Each row has a hidden value. The values are split into ranges, and the tier after each row names the range that its value falls in. Each part has its own value, ranges and names.
-.06  .01  .13  .01  .02  .17  -.06  .06  -.28  -.07  .04  -.01  .07  .16  .19  .03 => tute
-.05  .10  -.01  -.01  .10  .24  .21  .01  -.34  .01  .03  .01  -.04  .20  .26  -.03 => tute
-.08  .07  .02  -.05  .14  .28  -.08  .08  -.51  .05  .00  -.07  .02  .22  .13  .01 => goso
-.04  .09  -.16  -.08  .13  .29  .02  .30  -.32  .18  -.03  -.08  -.09  .12  .10  -.02 => goso
-.10  .08  -.08  -.16  .04  .29  .13  .34  -.57  .18  -.04  -.25  .09  .11  -.01  .05 => goso
-.06  .14  -.12  -.08  .12  .27  .04  .15  -.37  .14  -.03  .02  .00  .12  .15  .00 => tute
.01  .07  -.21  -.07  .08  .30  .19  .20  -.05  .23  -.07  -.03  -.12  -.02  .00  .04 => goso
-.08  .07  -.04  -.12  .03  .02  .06  .13  -.45  .06  .00  -.02  .06  .16  .04  .03 => rubof
-.09  .18  -.07  -.10  .12  .25  .01  .16  -.57  .14  -.03  -.11  .04  .19  .19  -.02 => rubof
-.06  .08  -.04  -.02  .21  .24  -.15  -.01  -.41  .03  .01  .07  -.10  .18  .25  -.05 => tute
-.02  .09  -.10  -.02  .19  .28  -.14  .20  -.33  .07  -.01  .22  -.13  .21  .29  -.05 => goso
-.06  .03  .09  -.04  .05  -.01  .15  .12  -.31  -.03  .03  .04  .04  .15  .09  .02 => tute
-.06  .01  .08  -.02  .04  -.01  .05  .09  -.16  -.06  .05  .07  .09  .11  .07  -.01 => goso
.06  .17  -.25  .02  .36  .30  -.21  .14  -.20  .20  -.05  .33  -.35  .11  .44  -.05 => goso
.08  .15  -.05  .00  .19  .21  -.18  .13  -.24  .02  .02  .18  -.16  .16  .29  -.06 => rubof
-.09  .02  .04  -.11  -.05  .00  .14  .19  -.32  .04  -.01  -.19  .18  .05  -.01  .03 => tute
-.06  .06  .00  -.03  .11  .22  .43  .16  -.41  .05  .01  .05  -.03  .17  .16  -.03 => tute
-.05  .06  .13  .00  .03  -.02  .06  .06  -.22  -.08  .05  .07  .08  .15  .13  -.01 => tute
.03  .20  -.24  .02  .42  .30  -.26  .12  -.29  .19  -.05  .52  -.40  .21  .49  -.07 => rubof
-.01  .05  .01  -.05  .11  .01  -.05  .20  -.40  .02  .02  -.05  -.01  .18  .12  -.02 => rubof
.02  .04  -.07  .00  .16  .28  -.09  .03  -.10  .05  -.01  .22  -.13  .05  .20  .00 => tute
.02  -.01  .07  .01  -.01  .28  .04  -.01  -.04  -.03  .02  -.03  .08  .01  -.01  .00 => rubof
-.01  .00  .10  .01  .06  -.03  -.01  .07  -.13  -.06  .04  .15  .05  .11  .15  .01 => goso
.00  .05  -.04  -.01  .16  .24  -.08  .17  -.11  .06  -.01  .13  -.13  .11  .17  -.01 => rubof
-.15  .16  -.10  -.18  .01  .03  .17  .35  -.67  .12  -.02  -.24  .17  .17  -.02  .07 => goso
.00  .14  -.12  .00  .24  .28  -.15  .06  -.33  .13  -.02  .28  -.18  .11  .30  -.05 => goso
.02  .05  -.08  -.01  .14  .27  -.07  .05  -.03  .07  .00  .25  -.11  .04  .15  .00 => goso
-.13  .13  -.19  -.16  .09  .27  .34  .37  -.71  .24  -.05  -.25  .02  .19  .06  .04 => tute
-.05  .12  .07  -.03  .10  -.02  -.11  .01  -.33  .02  .03  .10  .00  .21  .14  .01 => goso
-.09  .11  .17  .01  .16  .22  -.23  -.09  -.42  -.15  .07  .21  .02  .31  .24  -.02 => goso
-.10  .10  .04  -.06  .16  -.01  -.14  .18  -.53  .02  .02  .11  -.02  .26  .21  -.04 => goso
.01  .11  -.14  .01  .27  .01  -.18  .10  -.21  .16  -.03  .22  -.29  .12  .31  -.04 => rubof
-.05  .16  -.06  -.05  .19  -.01  -.16  .05  -.54  .03  .02  .05  -.05  .25  .27  -.05 => rubof
-.07  .08  -.07  -.04  .19  .25  -.02  .08  -.40  .07  .01  .05  -.05  .23  .25  -.01 => goso
-.09  .07  .09  -.08  -.06  .26  .07  .04  -.28  -.01  .03  -.20  .16  .07  -.02  .03 => goso
-.07  .08  -.07  -.07  .12  .02  .04  .13  -.42  .11  -.02  .09  -.03  .14  .17  .03 => goso

-.18  -.24  -.08  -.08  .00  -.08  .01  -.14  .48  -.47  .03  .62  -.04  -.14  -.01  -.02  .11  -.31  -.02  -.01  -.07  -.04  -.05  .04  .07  .19  -.04  -.01  .12  -.15  .00  .16  -.58  -.13  -.03 => Zige
-.18  -.29  -.03  -.03  -.01  -.08  -.01  -.21  .46  -.59  .07  .44  -.05  -.05  -.01  -.03  .10  -.26  .00  .03  -.09  .02  -.07  .09  .10  .12  -.04  -.03  .12  -.27  -.01  .14  -.60  -.11  -.07 => Zige
-.16  -.29  -.17  -.16  .03  -.09  .02  -.05  .29  -.21  .01  .59  -.09  -.17  -.03  -.03  .11  -.29  -.12  -.02  -.04  -.14  -.02  .17  .04  .19  -.04  -.01  .21  .06  -.01  .23  -.66  -.08  .00 => tired
-.13  -.28  -.11  -.09  .02  -.13  -.04  -.15  .36  -.53  .00  .41  -.07  -.20  .00  .00  .13  -.25  -.01  -.01  -.07  -.10  -.08  -.03  .05  .30  -.01  -.02  .12  -.02  .00  .13  -.39  -.09  .01 => Zige
-.12  -.27  -.11  -.19  .03  -.05  .06  -.04  .40  -.16  .08  .40  -.08  -.02  -.04  .01  .12  -.27  -.08  .03  -.05  -.13  .00  .33  .10  .07  -.07  .02  .23  -.11  .02  .25  -.87  .02  -.04 => tired
-.03  -.37  -.05  -.15  .01  -.07  -.06  -.10  .39  -.36  .05  .20  .07  -.08  .03  .10  .17  .10  -.13  .06  -.03  -.26  -.07  .16  .03  .19  -.04  .05  .08  -.02  .11  .09  -.71  -.02  -.07 => goba
.15  -.70  -.10  -.11  .07  -.12  -.07  .02  .52  -.15  .04  -.22  -.08  -.13  .01  .07  .22  -.03  -.10  .03  -.01  -.29  -.07  .11  .02  .19  .05  .00  .28  .23  .11  .15  -.28  .18  .04 => tired
.01  -.22  -.13  -.22  .02  -.07  -.02  -.07  .35  -.24  .00  .41  .06  -.12  .01  .12  .17  -.03  -.12  .00  -.02  -.27  -.04  .17  .01  .27  -.05  .08  .09  .01  .12  .16  -.75  -.01  .00 => goba
.18  -.57  -.06  -.20  .08  -.07  -.03  .06  .45  -.12  .04  -.16  -.01  -.13  .01  .10  .25  .13  -.07  .03  .00  -.34  -.03  .18  .04  .20  .03  .08  .26  .16  .15  .15  -.43  .23  .09 => tired
.17  -.24  -.16  -.26  .07  -.06  .01  .05  .33  -.01  .02  .13  .00  -.15  -.01  .12  .21  .11  -.08  -.01  -.02  -.36  .00  .20  .01  .26  .00  .10  .23  .14  .16  .15  -.51  .18  .13 => tired
-.10  -.44  -.12  -.22  .04  -.05  .01  .01  .37  -.14  .07  .32  -.09  -.06  -.03  -.01  .14  -.24  -.10  .04  -.03  -.19  -.01  .27  .08  .11  -.04  -.01  .27  .03  .02  .29  -.55  .06  -.04 => goba
-.01  -.42  -.13  -.25  .07  -.02  .02  .09  .34  .02  .10  .06  -.08  -.07  -.03  .00  .17  -.03  -.04  .04  -.01  -.26  .01  .28  .08  .04  .01  .03  .30  .09  .05  .28  -.43  .19  -.02 => goba
.03  -.45  -.10  -.17  .03  -.06  -.06  -.03  .47  -.25  .05  .14  .01  -.12  .02  .11  .20  .07  -.13  .05  -.01  -.33  -.05  .15  .02  .22  .00  .02  .15  .11  .14  .13  -.56  .06  -.01 => goba
-.10  -.27  -.07  -.04  .00  -.13  -.01  -.16  .43  -.47  .01  .47  -.07  -.14  .00  .01  .12  -.28  -.02  -.03  -.07  -.09  -.08  .03  .03  .20  -.03  -.01  .13  -.10  -.02  .09  -.53  -.10  -.01 => Zige
.21  -.50  -.07  -.14  .06  -.06  .01  .03  .51  -.08  .06  -.11  -.01  -.03  -.01  .11  .23  .14  -.03  .02  -.01  -.31  -.02  .23  .04  .15  .01  .10  .26  .02  .16  .13  -.50  .30  .08 => tired
-.06  .29  -.17  -.20  .01  -.07  .16  -.08  .30  -.19  -.02  .99  -.06  -.14  -.06  .00  .07  -.28  .00  -.12  -.08  -.06  .03  .30  .05  .23  -.11  .10  .13  -.26  .00  .21  -.84  -.10  .10 => Zige
-.07  -.47  -.10  -.02  .00  -.17  -.04  -.12  .54  -.38  .04  .25  -.09  -.08  .00  .02  .17  -.31  -.09  .01  -.06  -.15  -.10  .15  .03  .14  -.02  -.05  .16  -.05  .01  .10  -.59  -.06  -.07 => tired
.21  -.47  -.10  -.13  .06  -.08  .04  .03  .46  -.11  .04  .08  -.06  -.04  -.02  .09  .20  -.06  -.02  -.01  -.03  -.26  -.03  .27  .03  .12  .00  .09  .29  -.01  .13  .21  -.51  .23  .09 => goba
-.06  -.21  -.13  -.08  .00  -.14  .03  -.13  .59  -.36  -.01  .57  -.07  -.15  -.01  .01  .12  -.30  -.03  -.06  -.08  -.09  -.07  .11  .02  .22  -.04  .02  .15  -.09  .00  .11  -.56  -.09  .02 => Zige

Next part:
-.02  .05  .06  .08  .01  -.02  -.03  .00  .05  -.04  .00  -.01  -.05  .12  .00  .02  -.01  -.03  .02  -.05  -.03  .02  -.15  .00  .02  -.01  .00  .04  .05  -.04  -.05  -.01  .03  -.02  .03  .03  .03  -.03  .05  .03  -.09 => mima
-.08  .04  -.19  .17  .10  .01  -.04  -.03  .06  -.08  -.01  .05  -.19  .06  -.08  -.05  .08  -.02  .01  .03  -.20  -.02  .49  .08  .14  .03  -.16  -.18  .09  .01  .00  .00  -.02  .03  -.07  .00  -.13  -.02  .00  .04  -.07 => kap
-.01  -.20  .13  .18  -.06  -.04  -.02  .02  .01  -.04  .04  .01  -.02  .17  -.09  -.03  .00  -.08  -.02  .06  -.03  .00  .13  -.07  .09  -.20  -.03  .12  -.01  .02  -.15  -.04  .06  .01  -.02  .01  .02  -.02  .11  .07  -.10 => zeko
.12  -.27  -.26  .06  -.02  -.01  .13  .01  -.07  .04  -.06  -.10  .06  -.17  .13  -.12  .09  -.08  -.08  .20  .11  -.03  .12  .06  -.04  -.01  -.07  -.22  -.05  .06  .08  -.12  -.05  -.03  -.03  -.08  -.07  .02  -.11  .04  .28 => kap
.04  -.03  .05  .18  .00  -.04  -.10  .01  .07  -.05  .02  -.06  -.08  .11  -.06  .00  -.02  -.04  .00  -.06  -.08  .00  .15  .01  .09  -.05  -.03  .06  .08  -.02  -.07  .02  .00  .03  -.06  .03  .04  -.04  .06  .07  -.13 => mima
.04  -.11  -.29  -.03  .00  .02  -.01  -.01  -.07  .02  -.03  -.01  .06  -.19  .00  -.08  .08  .04  -.04  .04  -.05  -.03  .66  .04  -.06  .03  -.07  -.20  .01  .08  .12  .00  -.09  .06  -.05  -.06  -.14  .02  -.12  .02  .17 => kap
-.04  .04  .14  .09  -.03  -.03  .02  .01  .01  -.01  .02  .03  .02  .16  .01  .01  .00  -.03  .01  .00  -.06  .06  -.10  -.04  .07  -.10  .03  .16  .01  -.02  -.08  -.04  .12  -.02  .08  .01  .01  .01  .03  .02  -.03 => zeko
.17  -.33  -.29  .12  -.02  -.02  .05  .00  -.06  .03  -.03  -.11  -.02  -.21  .03  -.13  .06  -.05  -.10  .18  .05  -.08  .44  .09  .10  -.03  -.10  -.21  -.06  .10  .08  -.04  -.10  .03  -.13  -.08  -.01  .01  -.08  .03  .24 => kap
-.16  .01  -.06  -.05  .04  .05  .04  -.02  -.06  -.03  .02  .16  .00  .06  -.09  -.03  .07  .03  .03  .05  -.15  .01  .49  -.04  -.01  -.06  -.09  -.09  -.01  .04  -.03  -.02  .03  .01  .04  -.02  -.16  .03  -.04  -.02  -.04 => mima
-.01  -.03  .08  .18  -.03  -.04  -.04  .02  .07  -.08  .00  -.06  -.02  .19  .00  .00  .03  -.09  .03  -.04  -.03  .04  -.06  -.03  -.02  -.09  -.03  .04  .09  -.05  -.10  -.06  .07  -.02  .04  .03  -.02  -.05  .06  .09  -.10 => mima
-.09  .08  -.14  -.01  .09  .04  -.04  -.03  -.02  -.02  .02  .13  -.11  .01  -.13  -.01  .05  .08  .01  .02  -.17  -.03  .55  .04  .11  .06  -.09  -.11  -.01  .05  .03  .06  -.05  .06  -.07  -.01  -.10  .02  -.03  -.04  -.04 => mima
-.07  .13  -.19  .10  .12  .01  -.08  -.04  .07  -.06  -.01  .05  -.18  .02  -.09  -.03  .07  .02  .01  -.04  -.21  -.02  .60  .10  .13  .11  -.15  -.18  .11  .01  .04  .05  -.06  .06  -.09  .01  -.09  -.02  -.03  .02  -.07 => zeko
-.20  .04  -.02  -.01  .06  .04  .08  -.02  -.07  -.02  .01  .19  -.02  .10  -.07  -.03  .09  .01  .03  .08  -.17  .03  .40  -.02  .02  -.05  -.09  -.09  -.01  .03  -.03  -.04  .07  -.01  .04  -.02  -.15  .04  -.02  -.03  -.01 => zeko
.06  -.01  .04  .15  -.02  -.04  -.11  .00  .05  .00  .04  -.02  -.05  .04  -.06  .00  -.03  .02  -.02  -.09  -.08  .01  .14  .02  .12  -.06  .00  .17  .04  .01  -.02  .05  .03  .07  -.05  .01  .05  .00  .04  .02  -.04 => kap
-.13  -.07  -.10  .16  .08  .01  .06  -.02  .00  -.06  .01  .12  -.16  .11  -.12  -.07  .07  -.05  -.01  .15  -.18  -.02  .52  .04  .19  -.06  -.16  -.16  .00  .05  -.07  -.04  .03  .01  -.07  -.02  -.10  .01  .02  .02  -.03 => kap
.01  .00  -.28  -.02  -.01  .03  .00  -.01  -.07  .04  -.03  .01  .13  -.14  .08  -.07  .10  .07  -.02  .00  -.06  .03  .59  .03  -.16  .03  -.05  -.10  .03  .05  .14  -.03  -.01  .04  .05  -.06  -.17  .05  -.17  .00  .22 => zeko
-.01  -.04  .11  .08  .00  -.02  -.01  .01  .02  -.03  .02  .02  -.05  .13  -.07  .01  -.02  -.04  .00  .01  -.03  -.01  -.07  -.03  .08  -.09  .00  .07  .00  -.01  -.08  .00  .03  .00  -.02  .02  .04  -.01  .08  .02  -.10 => mima
.04  .21  .05  .14  .00  -.04  -.10  .00  .08  -.01  .00  -.05  .00  .09  .08  .02  .00  .04  .03  -.19  -.11  .08  -.06  .06  -.04  .05  .04  .18  .13  -.06  .04  .02  .09  .04  .07  .02  -.02  -.01  -.01  .03  -.01 => kap
.02  -.07  -.34  -.13  .02  .04  .01  -.02  -.08  .04  -.03  .02  .06  -.23  .01  -.07  .07  .06  -.03  .04  -.03  -.04  .58  .05  -.05  .07  -.08  -.24  -.01  .08  .14  .01  -.10  .05  -.05  -.06  -.12  .03  -.13  -.02  .17 => kap
